Here is a tiny trained network, its code and every weight. The questions are about switching its units off for an input and a target symbol, where a switched-off unit gives its printed mean instead of its output.

import numpy as np


def w(rows, s, z=0):
    codes = np.array(rows[::2]) - 128.0
    scale = np.full(codes.shape[1], s)
    scale[-1] = z or s
    return codes * scale


def norm(h):
    return h / np.sqrt((h * h).mean(-1, keepdims=True) + 1e-5)


def f(y):
    return np.maximum(y, 0)


def softmax(a):
    e = np.exp(a - a.max(-1, keepdims=True))
    return e / e.sum(-1, keepdims=True)


def log_softmax(a):
    a = a - a.max(-1, keepdims=True)
    return a - np.log(np.exp(a).sum(-1, keepdims=True))


def net(x, mask):
    ids = ['ΞΩαβγδεζημστ'.index(c) for c in x.split()]
    T = len(ids)
    res = E[ids] + P[:T]
    u = 0
    for l in range(2):
        r = norm(res)
        for j in range(2):
            rows = slice(2 * j, 2 * j + 2)
            q, k, v = (r @ M[l][rows].T for M in (Q, K, V))
            z = softmax(np.where(np.tri(T) > 0, q @ k.T / 2**0.5, -1e9)) @ v
            o = O[l][rows]
            res = res + np.where(mask[u + j], z, o[:, -1]) @ o[:, :-1]
        u += 2
        y = f(norm(res) @ A[l][:, :-1].T + A[l][:, -1])
        res = res + np.where(mask[u : u + 4], y, B[l][:, -1]) @ B[l][:, :-1]
        u += 4
    return log_softmax(norm(res)[-1] @ U[:, :-1].T + U[:, -1])


Q, K, V, O, A, B = {}, {}, {}, {}, {}, {}
E = w([
[120,118,165],'Ξ',
[173,121,124],'Ω',
[100,54,100],'α',
[95,93,109],'β',
[164,92,126],'γ',
[91,251,86],'δ',
[111,46,137],'ε',
[137,111,87],'ζ',
[146,130,95],'η',
[180,192,102],'μ',
[113,121,164],'σ',
[171,238,228],'τ',
],0.027)
P = w([
[104,80,128],'0',
[254,112,125],'1',
[210,134,148],'2',
[184,141,150],'3',
[165,150,162],'4',
[147,158,160],'5',
[135,156,168],'6',
[124,164,168],'7',
[131,158,175],'8',
[122,166,177],'9',
[120,162,172],'10',
[118,164,176],'11',
[116,163,175],'12',
],0.0063)
Q[0] = w([
[152,149,90],'L0H1',
[194,38,39],'L0H1',
[114,57,247],'L0H2',
[190,34,105],'L0H2',
],0.011)
K[0] = w([
[128,147,60],'L0H1',
[247,90,49],'L0H1',
[98,59,78],'L0H2',
[110,136,64],'L0H2',
],0.012)
V[0] = w([
[110,89,157],'L0H1',
[255,80,162],'L0H1',
[125,67,37],'L0H2',
[64,176,148],'L0H2',
],0.0081)
O[0] = w([
[127,44,229,162],'L0H1',
[25,154,141,253],'L0H1',
[82,160,107,221],'L0H2',
[254,55,111,52],'L0H2',
],0.0091,0.0052)
A[0] = w([
[151,85,121,13],'L0N1',
[103,106,222,59],'L0N2',
[130,253,120,4],'L0N3',
[234,103,89,60],'L0N4',
],0.012,0.0024)
B[0] = w([
[150,81,147,131],'L0N1',
[74,193,35,254],'L0N2',
[119,156,50,188],'L0N3',
[1,105,94,140],'L0N4',
],0.0079,0.0063)
Q[1] = w([
[69,56,121],'L1H1',
[61,164,168],'L1H1',
[132,98,13],'L1H2',
[94,221,253],'L1H2',
],0.021)
K[1] = w([
[248,164,158],'L1H1',
[125,39,153],'L1H1',
[49,178,14],'L1H2',
[167,51,193],'L1H2',
],0.015)
V[1] = w([
[93,86,58],'L1H1',
[134,254,175],'L1H1',
[103,65,236],'L1H2',
[5,206,91],'L1H2',
],0.0092)
O[1] = w([
[251,141,135,172],'L1H1',
[60,177,236,86],'L1H1',
[254,39,149,133],'L1H2',
[20,70,140,254],'L1H2',
],0.0069,0.0096)
A[1] = w([
[207,152,99,37],'L1N1',
[205,250,127,122],'L1N2',
[193,240,197,2],'L1N3',
[134,118,107,83],'L1N4',
],0.015,0.0072)
B[1] = w([
[195,129,44,169],'L1N1',
[105,141,222,251],'L1N2',
[95,86,249,172],'L1N3',
[120,139,134,138],'L1N4',
],0.013,0.0025)
U = w([
[119,2,178,110],'Ξ',
[126,132,138,48],'Ω',
[111,153,57,123],'α',
[161,139,89,145],'β',
[132,144,204,239],'γ',
[157,116,108,164],'δ',
[111,89,64,177],'ε',
[97,127,94,80],'ζ',
[120,131,137,71],'η',
[113,77,117,104],'μ',
[177,111,119,255],'σ',
[127,208,132,169],'τ',
],0.024,0.0074)

Each question gives the input, a string of symbols that net reads in full, and the target symbol t.
The units are the heads (2 rows each of Q, K, V and O) and the neurons (one row each of A and B). Each row of codes is followed by its name. A weight is (code - 128) times the scale printed after its matrix; where a second scale follows, it is the last column's (O, A, B and U).
mask holds one flag per unit, layer by layer, with each layer's heads first. A switched-off unit (its flag False) gives its mean, the last column of its rows in O or B, instead of its output. The means were averaged over made-up inputs and are rounded, as every weight is.
A unit's drop is (log p(t) with every unit on - log p(t) with that unit switched off) / (log p(t) with every unit on - log p(t) with every unit switched off).
The circuit of an input: a set's keep is (log p(t) with only the set's units on - log p(t) with every unit switched off) / (log p(t) with every unit on - log p(t) with every unit switched off). Starting from all 12 units, units are removed one at a time, each time the one whose removal leaves the highest keep (on an exact tie, the one counted first), for as long as the keep stays at least 0.8.
circuit, biggest first: the units of the circuit, biggest drop first
unit that matters most: the unit with the biggest drop
k most important neurons: the k neurons with the biggest drops, biggest first
k most important neurons of layer l: the k neurons of layer l with the biggest drops, biggest first
heads that matter: for each layer, one digit per head in row order, 1 if its drop is at least 0.15 and else 0, layers parted by /
drop of u: that unit's drop, to one decimal
input σ α μ α δ Ξ σ Ξ ζ ζ σ, target σ: heads that matter => 10 / 11
input τ ζ ε ε β Ξ α ε ε ζ ε Ξ, target τ: unit that matters most => L0H2
input α ε η τ α σ ε σ, target α: circuit, biggest first => [L0N2; L1H1; L0H1]
input Ξ ε Ξ ε ε ε Ξ ε Ξ β, target Ξ: circuit, biggest first => [L1H2; L0H1]
input Ξ ε ζ Ξ, target Ξ: circuit, biggest first => [L1H2; L1H1]
input ε Ξ ε σ, target ε: circuit, biggest first => [L0N2; L1H1; L1H2; L0H1]
input ε Ξ τ η δ Ξ γ η γ ε σ, target ε: heads that matter => 10 / 11
input σ Ξ σ σ γ Ξ, target σ: 2 most important neurons => [L0N2; L1N1]
input ε Ξ Ξ Ξ ε ε ε Ξ, target ε: 3 most important neurons => [L0N2; L1N2; L1N3]
input τ Ξ Ξ Ω α ε ε Ξ σ δ β β σ, target τ: 2 most important neurons => [L0N2; L0N4]
input Ξ ε ε Ξ σ σ μ μ σ, target Ξ: circuit, biggest first => [L0H1; L1H2; L1H1]
input Ξ ε α σ, target Ξ: circuit, biggest first => [L1H2; L1H1]
input τ σ ε ε Ξ, target τ: heads that matter => 01 / 01
input Ξ Ξ ε ε σ μ Ξ γ α σ σ Ξ, target Ξ: heads that matter => 11 / 01
input α α ε ζ ε β Ξ Ξ, target α: 2 most important neurons of layer 1 => [L1N3; L1N2]
input ε σ α Ξ, target ε: most important neuron => [L0N2]
input α η Ξ Ξ α Ξ, target α: drop of L1N3 => 0.1
input σ Ξ Ω ε ε ε Ω β σ, target σ: drop of L0H2 => 1.0
